Below are the code and all the weights of a small trained network. Each question names an input and a target symbol and asks about switching units off, where a switched-off unit gives its printed mean instead of its output.

import numpy as np


def w(rows, s, z=0):
    codes = np.array(rows[::2]) - 128.0
    scale = np.full(codes.shape[1], s)
    scale[-1] = z or s
    return codes * scale


def norm(h):
    return h / np.sqrt((h * h).mean(-1, keepdims=True) + 1e-5)


def f(y):
    return y / 2 * (1 + np.tanh(0.7978845608 * (y + 0.044715 * y**3)))


def softmax(a):
    e = np.exp(a - a.max(-1, keepdims=True))
    return e / e.sum(-1, keepdims=True)


def log_softmax(a):
    a = a - a.max(-1, keepdims=True)
    return a - np.log(np.exp(a).sum(-1, keepdims=True))


def net(x, mask):
    ids = ['ηθλξπφω'.index(c) for c in x.split()]
    T = len(ids)
    res = E[ids] + P[:T]
    u = 0
    for l in range(2):
        q, k, v = (norm(res) @ M[l].T for M in (Q, K, V))
        z = softmax(np.where(np.tri(T) > 0, q @ k.T / 2**0.5, -1e9)) @ v
        res = res + np.where(mask[u], z, O[l][:, -1]) @ O[l][:, :-1]
        u += 1
        y = f(norm(res) @ A[l][:, :-1].T + A[l][:, -1])
        res = res + np.where(mask[u : u + 4], y, B[l][:, -1]) @ B[l][:, :-1]
        u += 4
    return log_softmax(norm(res)[-1] @ U[:, :-1].T + U[:, -1])


Q, K, V, O, A, B = {}, {}, {}, {}, {}, {}
E = w([
[104,175,245,141,90,101,122,57,87,103],'η',
[78,103,58,177,136,179,90,153,102,204],'θ',
[137,151,207,195,108,104,115,84,125,156],'λ',
[177,150,185,105,154,101,97,172,50,190],'ξ',
[153,45,136,156,150,164,111,191,98,172],'π',
[99,128,186,220,124,137,68,99,130,186],'φ',
[183,115,107,98,135,155,153,145,48,131],'ω',
],0.011)
P = w([
[139,86,184,147,108,48,105,124,144,66],'0',
[126,176,143,140,172,229,94,155,78,121],'1',
[174,109,154,145,55,87,77,148,46,106],'2',
[189,103,73,120,141,189,108,67,112,185],'3',
[174,115,145,151,45,87,82,155,47,110],'4',
[92,123,125,4,171,160,53,133,178,148],'5',
[179,109,142,152,51,94,90,154,47,95],'6',
[173,201,80,139,165,187,183,131,129,122],'7',
[183,106,144,154,44,92,88,155,56,105],'8',
[147,128,97,82,190,130,99,51,118,190],'9',
[168,110,146,162,32,87,101,150,67,92],'10',
],0.013)
Q[0] = w([
[150,183,113,121,218,254,149,71,69,138],'0.h0',
[105,170,186,235,50,112,110,236,32,102],'0.h0',
],0.008)
K[0] = w([
[66,244,196,64,215,123,195,142,254,191],'0.h0',
[118,45,236,164,225,61,46,190,183,46],'0.h0',
],0.0069)
V[0] = w([
[173,98,178,149,133,253,159,120,159,143],'0.h0',
[131,208,146,121,154,96,145,184,139,254],'0.h0',
],0.0059)
O[0] = w([
[130,229,116,186,204,64,106,170,56,111,124],'0.h0',
[159,32,147,126,108,247,86,103,139,2,5],'0.h0',
],0.0078,0.0019)
A[0] = w([
[71,181,87,143,100,216,3,132,95,138,74],'0.n0',
[67,119,8,100,118,155,129,190,15,85,252],'0.n1',
[139,124,107,153,177,162,148,182,149,175,26],'0.n2',
[81,207,137,70,83,214,141,28,104,187,152],'0.n3',
],0.0059,0.0015)
B[0] = w([
[165,134,224,116,102,95,238,84,206,95,253],'0.n0',
[92,98,221,201,133,118,41,143,156,162,212],'0.n1',
[150,180,40,131,161,145,136,132,143,120,132],'0.n2',
[254,120,84,107,160,136,140,183,117,147,214],'0.n3',
],0.0075,0.0036)
Q[1] = w([
[144,182,147,254,63,148,190,222,72,112],'1.h0',
[188,135,50,159,226,192,151,59,92,135],'1.h0',
],0.0092)
K[1] = w([
[46,117,222,45,129,9,96,179,206,109],'1.h0',
[84,229,85,82,132,254,146,167,153,99],'1.h0',
],0.0098)
V[1] = w([
[178,124,140,60,87,76,145,149,2,68],'1.h0',
[193,183,150,167,102,49,234,44,221,94],'1.h0',
],0.0081)
O[1] = w([
[197,136,100,129,248,173,157,75,162,124,175],'1.h0',
[125,176,105,128,93,181,100,165,136,111,255],'1.h0',
],0.016,0.0067)
A[1] = w([
[156,150,63,78,202,196,161,104,173,145,28],'1.n0',
[122,10,115,78,52,25,225,119,120,190,2],'1.n1',
[211,161,102,107,167,229,145,133,176,120,94],'1.n2',
[125,186,62,107,167,229,134,134,162,96,23],'1.n3',
],0.011,0.0082)
B[1] = w([
[166,122,101,109,10,159,220,213,71,188,181],'1.n0',
[10,143,53,124,226,192,177,16,61,165,152],'1.n1',
[12,96,104,120,119,98,69,87,151,75,250],'1.n2',
[226,114,153,137,177,20,148,107,123,184,187],'1.n3',
],0.013)
U = w([
[106,143,107,130,165,94,58,118,153,101,83],'η',
[52,173,112,141,174,164,165,124,91,151,129],'θ',
[161,188,117,113,125,250,115,155,156,128,245],'λ',
[143,47,152,96,98,186,142,100,146,92,136],'ξ',
[202,138,160,153,196,155,146,137,134,133,222],'π',
[90,64,203,144,56,58,138,151,71,134,1],'φ',
[158,126,57,105,90,95,151,134,136,177,72],'ω',
],0.013,0.0075)

Each question gives the input, a string of symbols that net reads in full, and the target symbol t.
The units are the heads (2 rows each of Q, K, V and O) and the neurons (one row each of A and B). Each row of codes is followed by its name. A weight is (code - 128) times the scale printed after its matrix; where a second scale follows, it is the last column's (O, A, B and U).
mask holds one flag per unit, layer by layer, with each layer's heads first. A switched-off unit (its flag False) gives its mean, the last column of its rows in O or B, instead of its output. The means were averaged over made-up inputs and are rounded, as every weight is.
A unit's drop is (log p(t) with every unit on - log p(t) with that unit switched off) / (log p(t) with every unit on - log p(t) with every unit switched off).
The circuit of an input: a set's keep is (log p(t) with only the set's units on - log p(t) with every unit switched off) / (log p(t) with every unit on - log p(t) with every unit switched off). Starting from all 10 units, units are removed one at a time, each time the one whose removal leaves the highest keep (on an exact tie, the one counted first), for as long as the keep stays at least 0.8.
units of the circuit, in order: the units of the circuit, biggest drop first
unit that matters most: the unit with the biggest drop
k most important neurons: the k neurons with the biggest drops, biggest first
k most important neurons of layer l: the k neurons of layer l with the biggest drops, biggest first
input λ η η η λ η, target ω: 3 most important neurons	(1.n0 1.n3 1.n2)
input η λ λ θ, target η: unit that matters most	0.n3
input θ θ ω η φ ω, target ω: units of the circuit, in order	(1.n0 1.n3)
input η ω π θ, target π: 3 most important neurons	(0.n1 0.n3 1.n2)
input φ λ π η η λ, target ω: 2 most important neurons	(1.n0 1.n3)
input π φ η η ω, target π: units of the circuit, in order	(0.n0 1.n2 1.h0)
input λ η φ ω φ π, target π: 2 most important neurons	(0.n1 1.n2)
input λ η η η, target ω: 3 most important neurons	(1.n0 1.n2 1.n3)
input π φ θ ξ ξ ω ξ η π, target π: 3 most important neurons	(0.n0 1.n2 0.n1)
input η ω θ π π π λ, target η: units of the circuit, in order	(1.h0 1.n2)
input ω ω η π ξ θ η λ λ λ, target η: 2 most important neurons	(0.n1 1.n2)
input η η ξ ξ φ λ η, target η: 2 most important neurons	(1.n2 0.n1)
input φ φ π θ η ω θ, target φ: units of the circuit, in order	(1.h0 0.n0)
input φ λ η η η φ, target ω: 2 most important neurons	(1.n0 1.n3)
input θ θ φ η λ π ω θ φ φ, target φ: units of the circuit, in order	(1.h0)
input θ λ φ φ π π η, target θ: units of the circuit, in order	(1.n1 1.h0 0.n0 0.h0)
input η θ θ ω η θ, target π: 2 most important neurons	(0.n1 1.n2)
input φ η φ φ, target ω: 2 most important neurons of layer 1	(1.n0 1.n2)
input θ φ θ π λ ξ, target θ: units of the circuit, in order	(1.n1 1.h0)
input ω θ λ, target ω: 2 most important neurons	(1.n0 0.n1)
input ξ λ λ η, target η: most important neuron of layer 0	(0.n3)
input φ θ θ ξ, target φ: 2 most important neurons	(0.n0 0.n1)
input ξ λ λ λ φ θ θ π φ ξ λ, target ξ: units of the circuit, in order	(1.h0 0.h0)
input η φ θ ω θ λ ω η η φ φ, target η: 2 most important neurons	(0.n1 1.n2)
input ω η π, target ω: units of the circuit, in order	(1.n0 1.h0 1.n2 1.n3)
input π η η φ η η ω λ λ, target π: 2 most important neurons	(0.n0 1.n2)
input ξ λ φ η ω η φ, target ξ: 2 most important neurons of layer 0	(0.n1 0.n0)
input η η ξ θ ω θ, target φ: units of the circuit, in order	(1.h0)
input η η η η ξ π, target ω: units of the circuit, in order	(1.n0 1.n3)
